Below are the code and all the weights of a small trained network. Each question names an input and a class and asks about switching units off, where a switched-off unit gives its printed mean instead of its output.

import numpy as np


def w(rows, s, z=0):
    codes = np.array(rows[::2]) - 128.0
    scale = np.full(codes.shape[1], s)
    scale[-1] = z or s
    return codes * scale


def f(y):
    return np.maximum(y, 0)


def log_softmax(a):
    a = a - a.max(-1, keepdims=True)
    return a - np.log(np.exp(a).sum(-1, keepdims=True))


def net(x, mask):
    res = np.array(x, float).reshape(1, 5) / 4 @ E
    y = f(res @ A[0][:, :-1].T + A[0][:, -1])
    res = res + np.where(mask, y, B[0][:, -1]) @ B[0][:, :-1]
    return log_softmax(res[-1] @ U[:, :-1].T + U[:, -1])


A, B = {}, {}
E = w([
[56,59,117,214],'x0',
[220,62,157,175],'x1',
[125,124,127,129],'x2',
[129,127,127,129],'x3',
[146,133,7,167],'x4',
],0.012)
A[0] = w([
[105,119,142,56,102],'neuron 0',
[217,176,119,117,129],'neuron 1',
[168,173,148,90,10],'neuron 2',
[128,188,106,100,140],'neuron 3',
[148,92,98,46,17],'neuron 4',
[150,181,85,163,10],'neuron 5',
[78,213,112,113,6],'neuron 6',
[207,61,113,149,127],'neuron 7',
[202,151,59,172,72],'neuron 8',
[19,134,81,121,2],'neuron 9',
[132,155,61,143,29],'neuron 10',
[247,97,167,166,90],'neuron 11',
[178,198,103,95,103],'neuron 12',
],0.014,0.0063)
B[0] = w([
[151,173,147,163,176],'neuron 0',
[37,69,114,99,215],'neuron 1',
[147,88,151,236,175],'neuron 2',
[72,122,64,89,191],'neuron 3',
[44,62,174,203,145],'neuron 4',
[213,155,252,171,156],'neuron 5',
[54,222,141,60,183],'neuron 6',
[17,186,87,83,230],'neuron 7',
[149,132,215,106,209],'neuron 8',
[42,151,125,97,193],'neuron 9',
[188,125,255,138,172],'neuron 10',
[43,242,119,108,249],'neuron 11',
[81,25,96,118,206],'neuron 12',
],0.0095,0.012)
U = w([
[107,180,118,105,82],'0',
[139,144,249,118,149],'1',
[107,133,142,125,255],'2',
[75,86,133,175,93],'3',
[117,137,143,113,254],'4',
[155,140,73,110,153],'5',
[186,66,74,179,1],'6',
[218,69,108,188,1],'7',
],0.016,0.0087)

Each question gives the input, the list of numbers given to net, and the class t.
The units are the neurons (one row each of A and B). Each row of codes is followed by its name. A weight is (code - 128) times the scale printed after its matrix; where a second scale follows, it is the last column's (A, B and U).
mask holds one flag per neuron, in row order. A switched-off neuron (its flag False) gives its mean, the last column of its row in B, instead of its output. The means were averaged over made-up inputs and are rounded, as every weight is.
A unit's drop is (log p(t) with every unit on - log p(t) with that unit switched off) / (log p(t) with every unit on - log p(t) with every unit switched off).
The circuit of an input: a set's keep is (log p(t) with only the set's units on - log p(t) with every unit switched off) / (log p(t) with every unit on - log p(t) with every unit switched off). Starting from the 12 units with the biggest drops (on a tie, the unit counted first), units are removed one at a time, each time the one whose removal leaves the highest keep (on an exact tie, the one counted first), for as long as the keep stays at least 0.8.
units of the circuit, in order: the units of the circuit, biggest drop first
unit that matters most: the unit with the biggest drop
top k neurons: the k neurons with the biggest drops, biggest first
drop of u: that unit's drop, to one decimal
input [4,-8,-8,3,-7], class 0: units of the circuit, in order : (neuron 6; neuron 9)
input [-6,3,7,-5,-6], class 4: top 2 neurons : (neuron 8; neuron 10)
input [3,6,-4,-6,1], class 0: units of the circuit, in order : (neuron 11; neuron 7)
input [-8,7,-4,3,8], class 1: top 3 neurons : (neuron 8; neuron 5; neuron 10)
input [-7,-1,-1,-2,6], class 3: units of the circuit, in order : (neuron 12; neuron 1)
input [1,-6,-6,4,7], class 1: units of the circuit, in order : (neuron 10; neuron 5)
input [-6,-6,8,7,7], class 4: unit that matters most : neuron 3
input [4,4,-3,-4,8], class 1: units of the circuit, in order : (neuron 8; neuron 10)
input [-4,-4,-6,-8,6], class 2: top 2 neurons : (neuron 3; neuron 12)
input [4,8,4,6,7], class 0: units of the circuit, in order : (neuron 7; neuron 11)
input [-3,-6,-4,-2,7], class 1: top 2 neurons : (neuron 10; neuron 5)
input [-4,6,-2,4,4], class 0: drop of neuron 11 : 1.5
input [3,-2,-3,-1,6], class 1: drop of neuron 10 : 0.2
input [-3,5,8,6,8], class 1: units of the circuit, in order : (neuron 8)
input [-6,2,0,-6,-3], class 2: drop of neuron 11 : 0.2
input [6,-2,1,7,7], class 1: drop of neuron 8 : 0.1
